Below is a small trained network, with its code and all its weights. Each question gives an input and a target symbol and asks what happens when units are switched off, that is, made to give their printed mean instead of their output.

import numpy as np


def w(rows, s, z=0):
    codes = np.array(rows[::2]) - 128.0
    scale = np.full(codes.shape[1], s)
    scale[-1] = z or s
    return codes * scale


def norm(h):
    return h / np.sqrt((h * h).mean(-1, keepdims=True) + 1e-5)


def f(y):
    return y / 2 * (1 + np.tanh(0.7978845608 * (y + 0.044715 * y**3)))


def softmax(a):
    e = np.exp(a - a.max(-1, keepdims=True))
    return e / e.sum(-1, keepdims=True)


def log_softmax(a):
    a = a - a.max(-1, keepdims=True)
    return a - np.log(np.exp(a).sum(-1, keepdims=True))


def net(x, mask):
    ids = ['ΛΠΦαγημστ'.index(c) for c in x.split()]
    T = len(ids)
    res = E[ids] + P[:T]
    u = 0
    for l in range(2):
        r = norm(res)
        for j in range(3):
            rows = slice(2 * j, 2 * j + 2)
            q, k, v = (r @ M[l][rows].T for M in (Q, K, V))
            z = softmax(np.where(np.tri(T) > 0, q @ k.T / 2**0.5, -1e9)) @ v
            o = O[l][rows]
            res = res + np.where(mask[u + j], z, o[:, -1]) @ o[:, :-1]
        u += 3
        y = f(norm(res) @ A[l][:, :-1].T + A[l][:, -1])
        res = res + np.where(mask[u : u + 4], y, B[l][:, -1]) @ B[l][:, :-1]
        u += 4
    return log_softmax(norm(res)[-1] @ U[:, :-1].T + U[:, -1])


Q, K, V, O, A, B = {}, {}, {}, {}, {}, {}
E = w([
[97,175,60],'Λ',
[113,133,151],'Π',
[65,56,128],'Φ',
[147,127,197],'α',
[128,142,61],'γ',
[234,107,238],'η',
[154,249,102],'μ',
[206,83,115],'σ',
[230,160,120],'τ',
],0.02)
P = w([
[134,98,167],'0',
[115,130,255],'1',
[134,83,222],'2',
[105,164,141],'3',
[42,33,135],'4',
[104,158,190],'5',
[68,90,167],'6',
],0.0081)
Q[0] = w([
[120,77,96],'0.h0',
[8,152,163],'0.h0',
[73,181,195],'0.h1',
[148,79,180],'0.h1',
[58,152,136],'0.h2',
[152,66,168],'0.h2',
],0.013)
K[0] = w([
[198,183,24],'0.h0',
[126,36,39],'0.h0',
[170,254,34],'0.h1',
[99,52,21],'0.h1',
[143,57,207],'0.h2',
[199,156,88],'0.h2',
],0.0085)
V[0] = w([
[129,136,226],'0.h0',
[77,124,107],'0.h0',
[181,184,167],'0.h1',
[87,186,91],'0.h1',
[87,123,251],'0.h2',
[117,198,92],'0.h2',
],0.018)
O[0] = w([
[170,48,33,107],'0.h0',
[76,136,81,194],'0.h0',
[93,39,141,62],'0.h1',
[4,117,102,165],'0.h1',
[75,101,30,252],'0.h2',
[101,57,122,27],'0.h2',
],0.015,0.0032)
A[0] = w([
[149,134,59,8],'0.n0',
[152,22,94,19],'0.n1',
[9,137,104,58],'0.n2',
[114,74,84,68],'0.n3',
],0.011,0.0016)
B[0] = w([
[41,103,122,153],'0.n0',
[84,94,144,154],'0.n1',
[245,141,113,254],'0.n2',
[45,133,38,155],'0.n3',
],0.012,0.0063)
Q[1] = w([
[173,97,1],'1.h0',
[129,91,169],'1.h0',
[62,179,246],'1.h1',
[224,186,27],'1.h1',
[167,76,144],'1.h2',
[76,46,232],'1.h2',
],0.0098)
K[1] = w([
[234,140,74],'1.h0',
[6,114,112],'1.h0',
[143,50,115],'1.h1',
[35,106,187],'1.h1',
[83,108,116],'1.h2',
[167,172,52],'1.h2',
],0.011)
V[1] = w([
[140,65,182],'1.h0',
[19,153,120],'1.h0',
[106,41,214],'1.h1',
[8,143,156],'1.h1',
[219,130,137],'1.h2',
[176,230,201],'1.h2',
],0.018)
O[1] = w([
[41,53,158,59],'1.h0',
[66,190,97,120],'1.h0',
[60,39,184,2],'1.h1',
[26,186,139,165],'1.h1',
[218,88,145,99],'1.h2',
[174,194,249,94],'1.h2',
],0.015,0.0057)
A[1] = w([
[179,190,124,254],'1.n0',
[116,171,129,97],'1.n1',
[93,2,114,215],'1.n2',
[144,131,178,197],'1.n3',
],0.016,0.0018)
B[1] = w([
[119,7,183,254],'1.n0',
[87,126,133,158],'1.n1',
[229,93,181,232],'1.n2',
[149,119,197,161],'1.n3',
],0.012,0.0063)
U = w([
[58,210,160,34],'Λ',
[141,123,80,3],'Π',
[237,255,65,184],'Φ',
[149,117,88,35],'α',
[104,228,205,141],'γ',
[182,80,105,45],'η',
[49,94,108,246],'μ',
[226,97,170,156],'σ',
[175,71,160,135],'τ',
],0.0084,0.0056)

Each question gives the input, a string of symbols that net reads in full, and the target symbol t.
The units are the heads (2 rows each of Q, K, V and O) and the neurons (one row each of A and B). Each row of codes is followed by its name. A weight is (code - 128) times the scale printed after its matrix; where a second scale follows, it is the last column's (O, A, B and U).
mask holds one flag per unit, layer by layer, with each layer's heads first. A switched-off unit (its flag False) gives its mean, the last column of its rows in O or B, instead of its output. The means were averaged over made-up inputs and are rounded, as every weight is.
A unit's drop is (log p(t) with every unit on - log p(t) with that unit switched off) / (log p(t) with every unit on - log p(t) with every unit switched off).
The circuit of an input: a set's keep is (log p(t) with only the set's units on - log p(t) with every unit switched off) / (log p(t) with every unit on - log p(t) with every unit switched off). Starting from the 12 units with the biggest drops (on a tie, the unit counted first), units are removed one at a time, each time the one whose removal leaves the highest keep (on an exact tie, the one counted first), for as long as the keep stays at least 0.8.
units of the circuit, in order: the units of the circuit, biggest drop first
unit that matters most: the unit with the biggest drop
k most important neurons: the k neurons with the biggest drops, biggest first
heads that matter: for each layer, one digit per head in row order, 1 if its drop is at least 0.15 and else 0, layers parted by /
drop of u: that unit's drop, to one decimal
input μ η Λ Φ Φ μ η, target μ: heads that matter -> 011 / 100
input μ Φ Φ Φ τ, target μ: units of the circuit, in order -> (1.h1)
input σ Φ η γ, target σ: heads that matter -> 000 / 000
input Λ μ Φ μ Φ η, target μ: units of the circuit, in order -> (0.h1, 1.h2)
input σ Λ γ τ η Φ μ, target σ: units of the circuit, in order -> (1.h2, 0.h1)
input μ Φ μ μ, target μ: heads that matter -> 010 / 000
input μ Λ Φ μ σ, target μ: units of the circuit, in order -> (0.h1, 1.h2, 1.h1)
input γ Λ Π μ, target μ: units of the circuit, in order -> (0.h2, 1.h1)
input σ Φ Λ μ γ μ, target σ: units of the circuit, in order -> (1.h2, 1.h0, 0.h1)
input γ Π η μ Φ Φ γ, target γ: heads that matter -> 100 / 011
input μ Φ Φ Φ γ σ, target μ: 3 most important neurons -> (0.n3, 0.n1, 0.n2)
input Φ Φ Π Φ Φ, target Φ: heads that matter -> 010 / 000
input γ Φ Λ, target γ: heads that matter -> 000 / 001
input γ α γ Λ, target γ: heads that matter -> 101 / 001
input μ η Φ α, target μ: units of the circuit, in order -> (0.h1)
input Φ γ μ μ σ σ Φ, target σ: heads that matter -> 101 / 010
input μ Φ Φ Π Φ γ, target μ: heads that matter -> 010 / 000
input μ Φ Φ σ Φ γ, target μ: heads that matter -> 010 / 011
input γ Φ Φ Φ, target γ: heads that matter -> 000 / 000
input μ Φ μ σ η γ Λ, target μ: unit that matters most -> 0.h2
input μ Φ Π, target μ: drop of 0.h1 -> 0.2
input σ Φ μ γ, target σ: drop of 1.h2 -> 0.3
input γ Φ Π, target γ: drop of 1.h1 -> 0.1
